Here is a tiny trained network, its code and every weight. The questions are about switching its units off for an input and a class, where a switched-off unit gives its printed mean instead of its output.

import numpy as np


def w(rows, s, z=0):
    codes = np.array(rows[::2]) - 128.0
    scale = np.full(codes.shape[1], s)
    scale[-1] = z or s
    return codes * scale


def f(y):
    return y / 2 * (1 + np.tanh(0.7978845608 * (y + 0.044715 * y**3)))


def log_softmax(a):
    a = a - a.max(-1, keepdims=True)
    return a - np.log(np.exp(a).sum(-1, keepdims=True))


def net(x, mask):
    res = np.array(x, float).reshape(1, 7) / 4 @ E
    y = f(res @ A[0][:, :-1].T + A[0][:, -1])
    res = res + np.where(mask, y, B[0][:, -1]) @ B[0][:, :-1]
    return log_softmax(res[-1] @ U[:, :-1].T + U[:, -1])


A, B = {}, {}
E = w([
[201,127,42,190,212,121],'x0',
[172,125,224,108,175,2],'x1',
[35,54,163,241,131,219],'x2',
[62,26,108,39,192,150],'x3',
[73,213,84,98,58,134],'x4',
[135,164,142,32,141,220],'x5',
[159,98,96,131,36,84],'x6',
],0.0082)
A[0] = w([
[163,183,190,126,211,60,90],'n0',
[13,83,125,35,104,130,204],'n1',
[146,154,106,102,134,207,146],'n2',
[107,187,177,96,191,84,236],'n3',
[76,138,97,140,64,101,133],'n4',
[206,132,113,100,136,119,205],'n5',
[149,90,55,160,138,104,102],'n6',
[195,156,131,178,121,89,228],'n7',
[60,103,138,241,110,103,119],'n8',
[196,60,105,142,70,150,221],'n9',
[172,155,143,167,180,118,236],'n10',
[82,154,124,152,143,193,135],'n11',
[147,159,164,151,17,127,157],'n12',
[115,109,104,91,112,160,220],'n13',
[204,113,135,115,130,88,226],'n14',
[173,126,92,185,130,192,248],'n15',
[190,98,80,100,111,122,253],'n16',
[131,156,8,143,196,46,185],'n17',
],0.014,0.0032)
B[0] = w([
[212,75,124,104,113,168,251],'n0',
[76,93,214,67,176,131,249],'n1',
[136,138,60,124,185,175,186],'n2',
[181,116,156,100,151,185,217],'n3',
[110,179,139,128,83,173,186],'n4',
[130,103,109,107,147,68,204],'n5',
[128,154,149,166,117,73,188],'n6',
[145,113,92,122,51,133,243],'n7',
[97,111,162,222,111,171,243],'n8',
[68,89,95,132,124,52,195],'n9',
[176,83,114,160,113,141,215],'n10',
[109,127,104,145,194,170,201],'n11',
[87,174,87,88,51,161,228],'n12',
[111,145,124,111,181,133,180],'n13',
[132,78,78,75,122,91,226],'n14',
[122,117,51,173,151,125,212],'n15',
[98,149,115,95,149,52,197],'n16',
[208,251,200,138,136,111,240],'n17',
],0.025,0.012)
U = w([
[71,120,241,53,165,195,83],'0',
[92,103,155,254,113,159,212],'1',
[130,153,79,128,211,180,157],'2',
[103,177,83,81,36,159,179],'3',
[185,220,171,113,173,87,138],'4',
[138,133,115,64,161,55,138],'5',
[239,64,107,94,90,143,114],'6',
[206,153,97,180,96,44,4],'7',
],0.0086,0.0033)

Each question gives the input, the list of numbers given to net, and the class t.
The units are the neurons (one row each of A and B). Each row of codes is followed by its name. A weight is (code - 128) times the scale printed after its matrix; where a second scale follows, it is the last column's (A, B and U).
mask holds one flag per neuron, in row order. A switched-off neuron (its flag False) gives its mean, the last column of its row in B, instead of its output. The means were averaged over made-up inputs and are rounded, as every weight is.
A unit's drop is (log p(t) with every unit on - log p(t) with that unit switched off) / (log p(t) with every unit on - log p(t) with every unit switched off).
The circuit of an input: a set's keep is (log p(t) with only the set's units on - log p(t) with every unit switched off) / (log p(t) with every unit on - log p(t) with every unit switched off). Starting from the 12 units with the biggest drops (on a tie, the unit counted first), units are removed one at a time, each time the one whose removal leaves the highest keep (on an exact tie, the one counted first), for as long as the keep stays at least 0.8.
units of the circuit, in order: the units of the circuit, biggest drop first
k most important neurons: the k neurons with the biggest drops, biggest first
drop when u is switched off: that unit's drop, to one decimal
input [2,4,-5,-7,3,-4,8], class 3: units of the circuit, in order -> [n12]
input [-3,-5,-7,-3,-5,-2,2], class 3: 2 most important neurons -> [n12; n1]
input [-3,5,-8,2,-2,8,7], class 5: 2 most important neurons -> [n16; n5]
input [6,1,-2,-8,-5,4,3], class 7: 4 most important neurons -> [n17; n16; n1; n3]
input [3,3,2,-1,5,3,-2], class 2: 3 most important neurons -> [n7; n0; n1]
input [7,-4,6,-8,2,4,8], class 1: 2 most important neurons -> [n8; n15]
input [2,-3,-6,6,-8,-3,-2], class 7: units of the circuit, in order -> [n1; n6]
input [-1,3,6,-5,3,-5,7], class 1: 2 most important neurons -> [n8; n14]
input [1,-1,-7,1,6,-7,8], class 3: 2 most important neurons -> [n12; n4]
input [5,0,1,7,-1,-6,8], class 7: 2 most important neurons -> [n9; n1]
input [8,-6,0,-2,7,-4,-7], class 4: 2 most important neurons -> [n17; n6]
input [-1,-2,4,-6,-7,7,2], class 2: 2 most important neurons -> [n8; n2]
input [8,-4,3,-4,-2,-3,2], class 7: 3 most important neurons -> [n17; n1; n6]
input [5,-5,2,-1,2,-7,7], class 1: units of the circuit, in order -> [n8]
input [5,-7,7,1,8,3,6], class 2: 2 most important neurons -> [n2; n11]
input [0,-8,-8,2,7,-1,6], class 4: 2 most important neurons -> [n17; n7]
input [-7,6,-1,-2,5,1,0], class 0: drop when n3 is switched off -> 0.1
input [-1,-3,5,4,-1,2,-3], class 0: drop when n1 is switched off -> 4.5
input [3,-2,-8,8,5,5,8], class 5: drop when n5 is switched off -> 0.1
input [0,-6,1,5,-8,6,-5], class 2: units of the circuit, in order -> [n2]
input [2,6,6,-5,5,4,4], class 3: drop when n12 is switched off -> 0.7
